Each row of numbers belongs to one of the elements below and depends on some of the facts about them. Some rows are named. Which element is each other row?

Named rows:
gastustel: [ 35   8  33   0  -6 -30  23  15  -1   8 -18  29  -1 -47 -28   2  38  15
   3  11  -7  34   5  27  -5 -18  20   4  24  34  17  40 -31 -13]
grastor: [ -1 -23  52  -1  -2 -13  23 -15 -14  44 -41  40 -34 -28   0  24  47  26
   6  10  -3  36   3  -5   3   0  25 -24  15  16 -26  -1 -27 -37]
fluta: [  1  -4  52   7  -1  10  17  -7  -3  36 -39  38   5 -10 -33 -15  11  22
 -43  19 -18  43   9   6 -18  -6  -2  -7  40  15 -27  -9 -29 -38]
nikli: [ 25   3  29   1 -10 -10  25  16  -5   5 -12  26   4 -46 -21   5  33  20
   4  24 -17  21   5  26 -11 -16  16 -13  12  20   7  35 -31 -25]
brobra: [ 24  15  50  -4   1   3  23   2  15  29 -54  46  -7   4   5 -10  14  10
   9   2  -3  19 -11  10  -6   4  10 -30 -24  24 -23  -2 -30 -28]
drave: [ 34  11  45  -6 -10  -7  24  16   7  -2  -8  19 -12 -48 -15  -2  31  35
  21  13 -36  27  -4  22   4 -16  37 -13   9  27  12  45 -20 -25]
vidris: [ -6  -6  39  11   2  21   6 -24  -9  36 -32  40  17  -5 -39 -15  22  21
 -48   8 -16  49   4  14 -16   1   5  -6  41  31 -27 -10 -29 -44]
stoler: [  4   2  46  10  -6  22   8 -26   1  24 -16  22  12 -10 -40 -18  31  40
 -32  -2 -23  54  -1  14 -15   8  14  -2  39  41  -9  -3 -22 -38]
sisik: [  3  13  42 -35 -32   3  16  -2  12  39 -29  36   9 -30   2   4  15  28
   1  26 -24  37   7   6 -11  11  31  12  -1   6 -28  31 -21   9]
dradran: [ 31 -27  46   6 -22   1  19 -36  -5  25 -55  18 -43 -39  10   5  31  43
  57  -3 -25  45 -13 -13  29  -5  41 -23  33   8 -19   9 -22 -10]
brire: [ 15  11  43   2 -12   9  14 -11   4  25 -24  28   2 -25 -28 -15  13  36
 -28  17 -24  49   2  -1 -12   4  10   0  36  18 -19 -10 -26 -18]
trupu: [ 12 -12  38   6   1  -9  28  20 -11  16 -27  36   7 -32 -26   6  31   6
 -10  25 -10  14  12  34 -18 -26   5 -20  16  18  -1  36 -35 -45]
stukon: [ 17  -6  40   3  -2  -8  27  19  -6  11 -22  31   2 -36 -23   4  31  14
  -3  22 -17  18   8  31 -12 -23  12 -18  14  20   2  38 -31 -40]
vavek: [ 15  -8  62  -5 -12 -14  25 -16   0  28 -21  17 -46 -37   4  17  54  52
  29  -2 -17  44  -7  -8  10   9  41 -19  10  26  -5   9 -18 -25]
listar: [ 57  46  66 -18 -18   4  21  -1  44   0 -21  12 -34 -18  16 -23  21  59
  55 -18 -37  37 -31  -3  16  20  50 -21 -34  40   9  14  -8  -2]
noluk: [ 30  18  57  -3  -3   1  27   4  21  22 -44  33  -9   3   3 -11  22  21
  18  -3  -5  21 -12  13 -10   9  10 -29 -25  30  -9   4 -28 -27]
someklo: [-10  13  54 -28 -28   7  21   8  19  41 -38  30   4 -29   1  10  16  12
  -3  18 -32  47   7  -5  -2  11  28   2  -2   6 -35  42  -9   2]
volan: [  1  -6  57  11  -3   8  22  -5  -2  33 -33  27   8  -8 -37 -14  19  26
 -41  16 -13  42  11  12 -27  -3 -10  -7  40  18 -16  -6 -30 -42]
lupodos: [  4  12  41 -36 -31   3  16  -2  12  39 -29  36   9 -30   3   3  15  29
   1  26 -23  37   6   8 -11  11  31  13   0   6 -27  30 -22   9]
fludaskik: [ 46  35  62 -12 -12   3  24   1  35   9 -30  20 -24 -10  11 -18  22  43
  40 -12 -24  31 -24   3   6  15  34 -24 -31  36   2  10 -16 -12]

Facts:
bapim -Ξ-> votru; brafo -Ξ-> brotreros; bratel -Ξ-> tiplebrim; brire -Ξ-> trupu; brobra -Ξ-> drave; didrer -Ξ-> bruvak
dradran -Ξ-> nebre; drosibi -Ξ-> sostas; droske -Ξ-> brasa; druklo -Ξ-> tubim; drusal -Ξ-> tegrer; figrak -Ξ-> dramim
flodreskek -Ξ-> stoler; floror -Ξ-> klelurul; flusto -Ξ-> tomusta; fluta -Ξ-> butro; fugifan -Ξ-> gastustel; fustudrar -Ξ-> brotim
gefoskam -Ξ-> tomusta; gostos -Ξ-> raren; grastor -Ξ-> kozir; grelugrur -Ξ-> letrol; grife -Ξ-> stoler; kadris -Ξ-> staplur
klakir -Ξ-> mupebrom; kodror -Ξ-> pleplos; levul -Ξ-> raren; lidris -Ξ-> sabur; lupodos -Ξ-> skubru; mege -Ξ-> ligri
moskor -Ξ-> bravek; numan -Ξ-> volan; pifes -Ξ-> dradran; piploskol -Ξ-> letrol; plerek -Ξ-> fesuk; plogal -Ξ-> klelurul
puplosus -Ξ-> gastustel; rarur -Ξ-> stukon; rastok -Ξ-> siflaklam; sadra -Ξ-> letrol; saplorol -Ξ-> nubrok; sisik -Ξ-> nubrok
someklo -Ξ-> tegrer; stisan -Ξ-> lakletrok; stozolal -Ξ-> flonukim; tovol -Ξ-> brolin; troke -Ξ-> klelurul; vebrim -Ξ-> pleplos
vidris -Ξ-> stoler; vipumem -Ξ-> bruvak; vitra -Ξ-> nobrem; voda -Ξ-> nikli; vugebu -Ξ-> listar; zado -Ξ-> fugifan
zeplan -Ξ-> skubru; zubrak -Ξ-> dradran; bapim -τ-> 924; brafo -τ-> 46; bratel -τ-> 46; bravek -τ-> 46
breklaplo -τ-> 46; brire -τ-> 46; brobra -τ-> 36; brolin -τ-> 46; butro -τ-> 924; dabi -τ-> 934
deplu -τ-> 934; didrer -τ-> 46; dradran -τ-> 934; dramim -τ-> 934; drokloplu -τ-> 36; drosibi -τ-> 924
droske -τ-> 934; druklo -τ-> 924; drusal -τ-> 924; fesuk -τ-> 934; figrak -τ-> 36; flapur -τ-> 934
flepi -τ-> 924; flodreskek -τ-> 924; floror -τ-> 46; fludaskik -τ-> 36; flusto -τ-> 934; fluta -τ-> 46
fugifan -τ-> 924; fustudrar -τ-> 924; gefoskam -τ-> 36; gostos -τ-> 46; grastor -τ-> 934; grelugrur -τ-> 924
grife -τ-> 934; gutisa -τ-> 934; kadris -τ-> 924; kedrerer -τ-> 46; klakir -τ-> 924; klefle -τ-> 924
kluni -τ-> 46; kodror -τ-> 46; kozir -τ-> 934; lakletrok -τ-> 924; letrol -τ-> 46; levul -τ-> 46
lidris -τ-> 36; listar -τ-> 36; lizerek -τ-> 934; lupodos -τ-> 924; mege -τ-> 36; mibu -τ-> 924
moki -τ-> 46; moskor -τ-> 36; nobrem -τ-> 924; noluk -τ-> 36; nubrok -τ-> 934; numan -τ-> 934
pifes -τ-> 924; piploskol -τ-> 934; plerek -τ-> 36; plogal -τ-> 46; puplosus -τ-> 36; rarak -τ-> 934
rarur -τ-> 46; rastok -τ-> 36; sabur -τ-> 934; sadra -τ-> 934; saplorol -τ-> 924; siflaklam -τ-> 924
sisik -τ-> 924; skavun -τ-> 36; skubru -τ-> 46; someklo -τ-> 924; stisan -τ-> 46; stoler -τ-> 46
stozolal -τ-> 934; tiskam -τ-> 36; tomusta -τ-> 924; tovol -τ-> 934; troke -τ-> 934; tufo -τ-> 924
vavek -τ-> 934; vebrim -τ-> 36; vidris -τ-> 46; vipumem -τ-> 36; vitra -τ-> 46; voda -τ-> 934
volan -τ-> 46; votru -τ-> 924; vugebu -τ-> 46; zado -τ-> 46; zeplan -τ-> 934; zubrak -τ-> 36
brafo -Λ-> piploskol; brasa -Λ-> drave; bratel -Λ-> kodror; breklaplo -Λ-> tiskam; brobra -Λ-> figrak; butro -Λ-> gutisa
dabi -Λ-> drusal; didrer -Λ-> raren; druklo -Λ-> moki; drusal -Λ-> floror; figrak -Λ-> kluni; flapur -Λ-> puplosus
fludaskik -Λ-> sadra; flusto -Λ-> grelugrur; fluta -Λ-> grastor; fustudrar -Λ-> fesuk; gostos -Λ-> brafo; grastor -Λ-> stisan
kadris -Λ-> tomusta; kedrerer -Λ-> flotrun; klakir -Λ-> brolin; klefle -Λ-> kedrerer; klelurul -Λ-> brasa; kluni -Λ-> dradran
kodror -Λ-> klelurul; kozir -Λ-> noluk; letrol -Λ-> tegrer; levul -Λ-> vavek; lidris -Λ-> sabur; ligri -Λ-> stukon
mege -Λ-> voda; mibu -Λ-> stoler; moskor -Λ-> votru; nobrem -Λ-> stozolal; noluk -Λ-> zeplan; numan -Λ-> didrer
plerek -Λ-> brobra; plogal -Λ-> deplu; puplosus -Λ-> klakir; raren -Λ-> klefle; rarur -Λ-> mibu; sabur -Λ-> druklo
sadra -Λ-> listar; saplorol -Λ-> kozir; siflaklam -Λ-> lizerek; skavun -Λ-> vimo; skubru -Λ-> nebre; someklo -Λ-> levul
stisan -Λ-> bravek; stukon -Λ-> butro; tegrer -Λ-> numan; tiskam -Λ-> tovol; tomusta -Λ-> flepi; tovol -Λ-> mege
troke -Λ-> skubru; trupu -Λ-> troke; tubim -Λ-> siflaklam; tufo -Λ-> kadris; vavek -Λ-> drosibi; vebrim -Λ-> someklo
vidris -Λ-> lidris; vimo -Λ-> gostos; vitra -Λ-> flapur; voda -Λ-> fludaskik; volan -Λ-> vebrim; votru -Λ-> vugebu
zado -Λ-> moskor; zeplan -Λ-> plogal

Name these rows:
No name comes twice in this set of rows, the named rows included.
[ 35  -4  38   4 -12  -2  25  10   1   0 -24  18  -5 -43 -18  -6  25  26
  25  14 -30  24  -2  25   2 -23  24 -16  21  19   9  45 -27 -25] -> nebre
[ 35  26  54 -10  -4   5  21   0  25  20 -45  38 -16  -5  11 -14  14  25
  24  -4 -16  26 -18   5   5   9  26 -27 -27  29 -16   3 -22 -19] -> mege
[ 11 -11  57 -11  -6 -12  20 -18  -6  35 -31  33 -44 -36   7  19  46  44
  20   6 -17  40  -5 -11  12   5  43 -21   8  18 -20   1 -17 -29] -> zeplan
[ 30  21  52  -8  -1   4  22   1  20  25 -50  42 -11  -1   8 -12  14  17
  16  -1 -10  23 -15   8  -1   7  17 -28 -26  27 -19   1 -26 -24] -> figrak
[ 28   6  44  -3  -7  -8  25  17   3   3 -13  23  -8 -44 -18  -1  31  28
  13  16 -29  24   0  25  -2 -19  28 -15  10  25  10  43 -24 -30] -> brasa
[  7 -14  42  -2 -10 -14  22 -18 -13  36 -31  35 -33 -38   3  25  49  33
  12  12  -3  39  -1  -9   4   8  29 -18  13  16 -22  -4 -27 -21] -> droske
[  3   9  47 -28 -35   0  22   1  13  36 -24  25  12 -27  -3   4  24  29
   3  21 -18  37   9  12 -19  13  21  13   4  12 -15  36 -25   7] -> lakletrok
[ 17  23  64 -37 -38   4  17   0  30  25 -16  13  -8 -34   4  -6  22  53
  28   7 -43  49  -3   5   1  14  49  14  -2  21  -5  47 -10  12] -> klefle
[ 19  17  51  -4   2   4  25   5  17  30 -55  45  -7   1   6  -5  15   4
   4   3  -7  21 -11   4  -5   7   8 -34 -28  21 -28  -1 -23 -29] -> vebrim
[ 12   1  34 -24 -38  10  15 -12  11  36 -46  30  13 -30   3  -3   6  22
  18  22 -24  39   4   7  -3   3  25  11  16   0 -29  34 -27  18] -> pifes
[  7 -16  48  -3 -11 -17  27 -16 -13  34 -24  26 -31 -35   0  26  55  38
  11  12  -1  35   2  -5  -7  11  22 -20   9  16 -13  -3 -25 -26] -> nubrok
[ 34  28  67  -6 -21  11  14 -10  26   7  -5   3 -22 -32 -22 -27  18  70
   4  -2 -51  61 -12  -7   5  10  38   2  30  32   5   7  -8 -11] -> kedrerer
[ 14   5  58  -3 -12  -2   9  -7  16  33 -15  26 -70 -59  10  11  36  56
  47  10 -41  45 -22 -15  40  17  60 -17   7  36  -6  12 -24  -3] -> sadra

The same elements again, as new rows of numbers:
Known rows:
sisik: [ 11   6   5  -7 -18 -31  -8  -3   0   9 -20   1   1]
nubrok: [ -1 -14  -8  -6   1   9 -17   7  -6 -12 -28  22  -3]
vidris: [-15 -12 -19  -4   9  -4 -14 -21   5  24  25  26  -1]
dramim: [  1 -14  -9  -6   1  10 -17   7  -6 -12 -27  22  -3]
drosibi: [ 29  -1  19 -36 -24 -19   3   3  14   5 -41 -22 -21]
fugifan: [  3  26  31   2 -43 -11 -15  22   9  16 -17  21  -6]
grastor: [-18 -19  -2   5  -7  -4 -17   2  -8  -5 -18  29   1]
zubrak: [-19   8   5  -6  22 -28  10 -22  12 -12 -20  15 -18]
nobrem: [ 13  14 -15  10 -20 -26 -18 -14 -15   3  -1  21  13]
grife: [ -4 -31   6 -14  12   3 -17  -5  11   5 -23  26   7]
flepi: [ 31   9   0 -18 -21 -16  -7  -4   0   0 -25  -3  -6]
plerek: [-29  12  -4  13   5 -15   6 -30   6  -7   0  27   6]
mibu: [ 19  12 -10   1 -20 -23 -15 -11 -10   2  -9  13   7]
drave: [ 17   0  22 -40   9   7 -10   9   1 -21  -7 -19 -14]
kadris: [  6   7   0   2 -23 -34 -11 -10  -7   8 -10  10   6]
bruvak: [  3   4  12 -20  15  -1 -17   5  -7 -17   7  -4   0]
didrer: [ -7  -7  -8 -22  -4   2   1   2   8  10  -4  -6 -32]
votru: [ 25  11  -6  -9 -20 -19 -11  -8  -5   0 -16   5   1]
brire: [-12  -3 -15 -12   1  -2  -3   3   4  12   2   1 -24]
nebre: [ 12   2  16 -30  22 -15 -17   2 -10 -24  -2  -4 -21]

Rows to name:
No name comes twice in this set of rows, the named rows included.
[-23  -6 -21  -5 -16   2 -17 -10   7   8  -1 -24 -22] -> floror
[ -5  16  -7  -8  12   2  10 -21  13 -15 -17  13  -4] -> drokloplu
[ 12 -19   3 -25  -4  17  -9  10   4 -15 -41   8 -17] -> vavek
[-27   6 -13  10 -12  -2 -12   2  -4  16  20  25 -15] -> zado
[  8 -33  17 -45 -13  13  31  29   6 -11 -56 -17 -22] -> sadra
[  4   2  -4   0 -29 -34  19   2 -18   9  -8   4  14] -> grelugrur
[ 24   6  18 -56   7  21  28  -8  38 -22 -54 -25 -37] -> listar
[-25 -18  -6  15  -6  -8 -20  -2 -13  -3 -11  36   8] -> flusto
[ 18 -20   7 -34  -4  21  -5  14   9 -16 -49   0 -23] -> deplu
[ 14 -14 -18 -29  17  15 -12 -21  17  19  13  16  -8] -> stoler
[ 34  -6  37 -68  10  18   1  19  17 -24 -30 -43 -33] -> flotrun
[-11  16 -10   1   7  -1   6 -27   7 -15  -7  22   2] -> tiskam
[ 20  -5   8 -17  -5 -27 -12 -16  12  19 -14   8  11] -> flodreskek
[-21  19  18  -2  -8   2  10 -10  21  -6 -14  21 -10] -> puplosus
[ -7 -23   8 -14  -7   2 -10   8   2  -7 -35  13 -12] -> zeplan

